data =
[[140 116 143 152 143 151 127 130 128 123 128 132 145 136 127 130]
 [124 127 130 128 124 130 136 133 135 133 120 133 128 128 133 126]
 [140 124 129 134 140 132 113 114 108 122 134 127 139 138 124 140]
 [125 133 123 130 130 123 125 136 140 117 149 110 115 109 115 109]
 [132 131 120 118 130 118 114 114 109 125 133 124 128 134 125 139]
 [139 126 125 127 138 126 110 110 104 123 134 126 136 139 123 143]
 [128 132 121 115 125 117 121 117 115 130 126 129 127 134 129 138]
 [125 135 119 126 129 118 121 133 137 115 153 107 112 107 113 110]
 [123 126 133 129 122 133 141 136 138 136 114 138 130 130 137 127]
 [124 125 136 143 129 139 142 148 155 124 133 123 123 113 125 107]]
Indices start at 0.
Read off the entry at row 0, column 2.
A: 143
The entry in the top-left corner -> 140
Read off the entry in row 1 and column 1.
A: 127
The entry directly below the smallest entry is 115
The entry directly below 145 is 128
Read off the entry at row 0, column 1.
A: 116
Read off the entry just left of 119.
A: 135
The minimum: 104
The entry in the bottom-left corner is 124
Read off the entry in row 1 and column 0.
A: 124
Read off the entry in the top-right corner.
A: 130
The entry just right of the largest entry is 124
Read off the entry at row 2, column 1.
A: 124
Read off the entry just left of the largest entry.
A: 148
The entry in row 1 and column 2 -> 130
The entry in the bottom-right corner: 107
The top entry of the column that holds the largest entry: 128
Read off the entry in row 2 and column 2.
A: 129
The entry directly above the smallest entry -> 109
Read off the entry directly above 131.
A: 133
Read off the entry just left of the smallest entry.
A: 110
The entry just right of 153: 107
Read off the entry in row 2 and column 0.
A: 140

M =
[[100 153 153 113 151 151 100 130 138 116 108 133 139]
 [155 108 101 120 131 154 128 151 140 103 106 135 114]
 [107 127 124 103 111 154 149 155 103 133 148 123 100]]
Which number is the largest entry in the last column? 139
Which number is the 2nd entry on the diagonal from the top-right corner? 135
Which number is the last entry, reading row by row? 100
Which number is the 2nd entry on the main diagonal? 108
The fourth entry from the end, reading row by row is 133
Which number is the entry in the bottom-left corner? 107
The second entry from the end, reading row by row: 123
Which number is the entry just left of 139? 133
The 1st entry on the main diagonal is 100
The entry just right of the centre entry: 151
Which number is the largest entry in the first column? 155
Which number is the entry just right of 130? 138

W =
[[105 120 116 150 140 147 105 151 107 144 106 112]
 [152 137 140 105 116 108 152 104 150 111 151 144]
 [142 134 135 114 122 117 143 114 141 118 142 136]
 [149 136 139 108 117 110 150 107 147 113 148 142]
 [147 135 138 110 117 112 147 109 145 115 146 141]
 [151 137 140 105 116 109 152 104 149 111 150 144]
 [108 120 117 148 139 145 107 149 109 143 108 114]
 [126 128 126 130 131 131 126 130 126 130 126 125]
 [118 125 122 138 134 137 118 138 118 135 118 120]]
The top-left entry -> 105
Find the 2nd entry on the main diagonal.
A: 137
The second entry from the end, reading row by row is 118
The last entry, reading row by row: 120
Find the largest entry in the first row.
A: 151
The top-right entry: 112
The bottom-left entry: 118
Find the 4th entry, reading row by row.
A: 150
Find the entry directly above 113.
A: 118
Find the third entry from the end, reading row by row.
A: 135
The 2nd entry on the diagonal from the top-right corner: 151
Find the fourth entry from the end, reading row by row.
A: 118
The 2nd entry in reading order is 120
The entry just left of 128 -> 126
The 5th entry from the end, reading row by row is 138
Find the largest entry in the first column.
A: 152

a =
129  137  152  154  140  130  128  128  128
128  128  130  137  152  154  140  130  129
156  143  132  128  128  128  129  135  149
150  135  129  128  128  129  131  143  156
128  132  144  156  149  134  129  128  128
150  156  143  131  129  128  128  129  135
140  130  128  128  128  129  137  152  155
131  140  154  151  137  129  128  128  128
154  153  138  130  128  128  128  130  139
132  145  156  148  134  129  128  129  128
149  135  129  128  128  128  132  144  156
128  128  131  142  155  151  135  129  128
129  128  128  129  131  141  155  151  135
129  132  143  156  148  135  129  128  128
134  129  128  128  128  132  144  156  149
Indices start at 0.
The entry at row 0, column 0: 129
The bottom-left entry? 134
The entry at row 0, column 2 -> 152
The entry in row 2 and column 1: 143
The entry in row 2 and column 2? 132
The entry at row 2, column 0? 156
The top-right entry? 128
The entry in the bottom-right corner -> 149
The entry at row 0, column 1? 137
The entry just right of the centre entry: 129
The entry directly below the centre entry is 128
The entry at row 1, column 0 is 128
The entry directly above the centre entry? 128
The entry at row 1, column 2 is 130

((155, 103, 154, 113, 111, 126, 133, 127, 100, 129), (129, 119, 125, 152, 126, 148, 139, 129, 109, 142), (106, 116, 141, 150, 154, 154, 110, 137, 124, 147), (115, 117, 156, 132, 118, 102, 141, 123, 152, 152), (134, 117, 146, 119, 127, 112, 123, 111, 130, 118), (140, 136, 133, 154, 117, 155, 148, 103, 101, 120), (109, 101, 117, 133, 140, 145, 124, 113, 116, 145))
Give the smallest entry.
A: 100
The entry just right of the smallest entry: 129
The entry just left of the largest entry: 117
The entry just left of 110 is 154
Give the entry just left of the smallest entry.
A: 127
The entry just right of 125 -> 152
Give the entry just right of the largest entry.
A: 132
Give the entry just left of 136.
A: 140

Read these off the grid that follows. Counting starts at 0.
1) The entry at row 1, column 0?
2) The entry directly above 112?
3) The entry in row 0 and column 1?
4) The entry just left of the largest entry?
5) The bottom entry of the column that holds the smallest entry?
6) The entry in the top-left corner?
[[115 102 101 147 104 143 101 101]
 [132 103 112 157 139 122  99 102]]
1) 132
2) 101
3) 102
4) 112
5) 99
6) 115
